Below are the code and all the weights of a small trained network. Each question names an input and a class and asks about switching units off, where a switched-off unit gives its printed mean instead of its output.

import numpy as np


def w(rows, s, z=0):
    codes = np.array(rows[::2]) - 128.0
    scale = np.full(codes.shape[1], s)
    scale[-1] = z or s
    return codes * scale


def f(y):
    return np.maximum(y, 0)


def log_softmax(a):
    a = a - a.max(-1, keepdims=True)
    return a - np.log(np.exp(a).sum(-1, keepdims=True))


def net(x, mask):
    res = np.array(x, float).reshape(1, 7) / 4 @ E
    y = f(res @ A[0][:, :-1].T + A[0][:, -1])
    res = res + np.where(mask, y, B[0][:, -1]) @ B[0][:, :-1]
    return log_softmax(res[-1] @ U[:, :-1].T + U[:, -1])


A, B = {}, {}
E = w([
[1,203,68,172,194,131,129],'x0',
[109,47,223,139,101,171,111],'x1',
[124,120,65,137,133,116,114],'x2',
[141,209,78,125,183,118,158],'x3',
[182,111,114,245,91,170,230],'x4',
[127,118,123,134,128,128,127],'x5',
[171,6,176,174,238,38,114],'x6',
],0.0073)
A[0] = w([
[41,114,187,55,145,112,61,98],'neuron 1',
[29,105,87,138,156,126,124,68],'neuron 2',
[189,80,162,210,75,108,112,131],'neuron 3',
[33,120,148,158,126,110,119,101],'neuron 4',
[88,78,220,199,136,201,91,114],'neuron 5',
[225,153,204,39,124,147,161,109],'neuron 6',
[71,191,156,185,216,178,149,114],'neuron 7',
[61,137,98,16,125,216,162,84],'neuron 8',
[113,135,103,49,148,108,65,12],'neuron 9',
[164,95,180,171,255,52,49,78],'neuron 10',
[144,89,193,72,102,168,143,99],'neuron 11',
[122,93,155,169,205,3,148,65],'neuron 12',
[116,95,110,69,184,142,49,75],'neuron 13',
[140,145,141,45,135,90,72,103],'neuron 14',
[120,134,157,57,197,159,80,4],'neuron 15',
[127,97,128,133,171,103,108,49],'neuron 16',
],0.0092,0.0044)
B[0] = w([
[199,143,46,183,126,140,191,231],'neuron 1',
[89,131,183,142,149,49,93,182],'neuron 2',
[132,158,89,158,145,97,205,223],'neuron 3',
[157,88,110,118,101,13,133,175],'neuron 4',
[173,168,69,60,187,186,112,230],'neuron 5',
[45,131,172,168,153,69,161,217],'neuron 6',
[255,89,82,125,112,57,180,203],'neuron 7',
[173,201,172,185,70,73,75,212],'neuron 8',
[132,127,133,166,185,200,184,186],'neuron 9',
[159,200,110,181,101,112,30,254],'neuron 10',
[148,171,140,95,211,76,87,204],'neuron 11',
[188,154,107,162,50,178,91,224],'neuron 12',
[162,85,115,171,164,147,156,194],'neuron 13',
[168,118,104,163,99,115,223,209],'neuron 14',
[155,52,108,212,181,182,198,170],'neuron 15',
[145,208,152,128,95,97,70,160],'neuron 16',
],0.0078,0.0081)
U = w([
[111,142,145,149,148,146,134,242],'0',
[136,94,119,173,135,203,207,70],'1',
[110,194,179,152,66,173,31,59],'2',
[152,100,120,78,135,118,137,205],'3',
[120,63,170,115,123,26,152,131],'4',
[120,104,135,104,125,124,117,252],'5',
[138,147,112,78,163,173,119,169],'6',
[40,17,176,2,175,55,65,1],'7',
],0.0091,0.0051)

Each question gives the input, the list of numbers given to net, and the class t.
The units are the neurons (one row each of A and B). Each row of codes is followed by its name. A weight is (code - 128) times the scale printed after its matrix; where a second scale follows, it is the last column's (A, B and U).
mask holds one flag per neuron, in row order. A switched-off neuron (its flag False) gives its mean, the last column of its row in B, instead of its output. The means were averaged over made-up inputs and are rounded, as every weight is.
A unit's drop is (log p(t) with every unit on - log p(t) with that unit switched off) / (log p(t) with every unit on - log p(t) with every unit switched off).
The circuit of an input: a set's keep is (log p(t) with only the set's units on - log p(t) with every unit switched off) / (log p(t) with every unit on - log p(t) with every unit switched off). Starting from the 12 units with the biggest drops (on a tie, the unit counted first), units are removed one at a time, each time the one whose removal leaves the highest keep (on an exact tie, the one counted first), for as long as the keep stays at least 0.8.
units of the circuit, in order: the units of the circuit, biggest drop first
unit that matters most: the unit with the biggest drop
top k neurons: the k neurons with the biggest drops, biggest first
input [-8,-8,-7,-3,-3,-7,-6], class 4: units of the circuit, in order => (neuron 6; neuron 5)
input [-6,2,-3,-5,4,-1,7], class 2: top neuron => (neuron 10)
input [8,-4,7,-5,-7,3,-4], class 4: units of the circuit, in order => (neuron 2; neuron 4)
input [5,0,-1,0,-6,0,5], class 1: top 2 neurons => (neuron 1; neuron 15)
input [8,0,-5,0,-5,1,3], class 4: top 2 neurons => (neuron 4; neuron 2)
input [-5,8,-3,-3,7,-7,2], class 6: units of the circuit, in order => (neuron 5; neuron 11)
input [-5,6,0,-3,-8,4,1], class 1: units of the circuit, in order => (neuron 1; neuron 15)
input [3,5,0,-8,-3,-3,-3], class 3: units of the circuit, in order => (neuron 4; neuron 10; neuron 5)
input [-1,3,-4,3,4,5,6], class 2: units of the circuit, in order => (neuron 10; neuron 12)
input [8,-1,1,3,7,2,6], class 4: units of the circuit, in order => (neuron 7; neuron 2)
input [0,5,-4,-4,2,-4,-4], class 6: top 3 neurons => (neuron 5; neuron 10; neuron 11)
input [8,6,0,2,3,-3,2], class 4: units of the circuit, in order => (neuron 7; neuron 4)
input [-8,-7,-7,-5,5,4,0], class 4: top 2 neurons => (neuron 6; neuron 5)
input [-8,2,-6,-6,-2,0,-4], class 4: units of the circuit, in order => (neuron 6)
input [7,4,-3,-2,4,1,0], class 4: units of the circuit, in order => (neuron 4; neuron 7)
input [7,2,2,0,-5,7,2], class 4: top 4 neurons => (neuron 4; neuron 2; neuron 7; neuron 5)
input [-5,8,8,7,-6,-2,7], class 0: units of the circuit, in order => (neuron 10; neuron 15; neuron 13)
input [8,-3,2,-4,-7,5,1], class 4: top 2 neurons => (neuron 2; neuron 4)
input [-7,6,-2,-8,-2,-3,8], class 2: top 4 neurons => (neuron 10; neuron 12; neuron 16; neuron 7)
input [6,5,-7,-8,7,-3,-1], class 3: unit that matters most => neuron 5
input [-3,8,-6,-3,-7,5,2], class 6: top 4 neurons => (neuron 5; neuron 11; neuron 10; neuron 7)
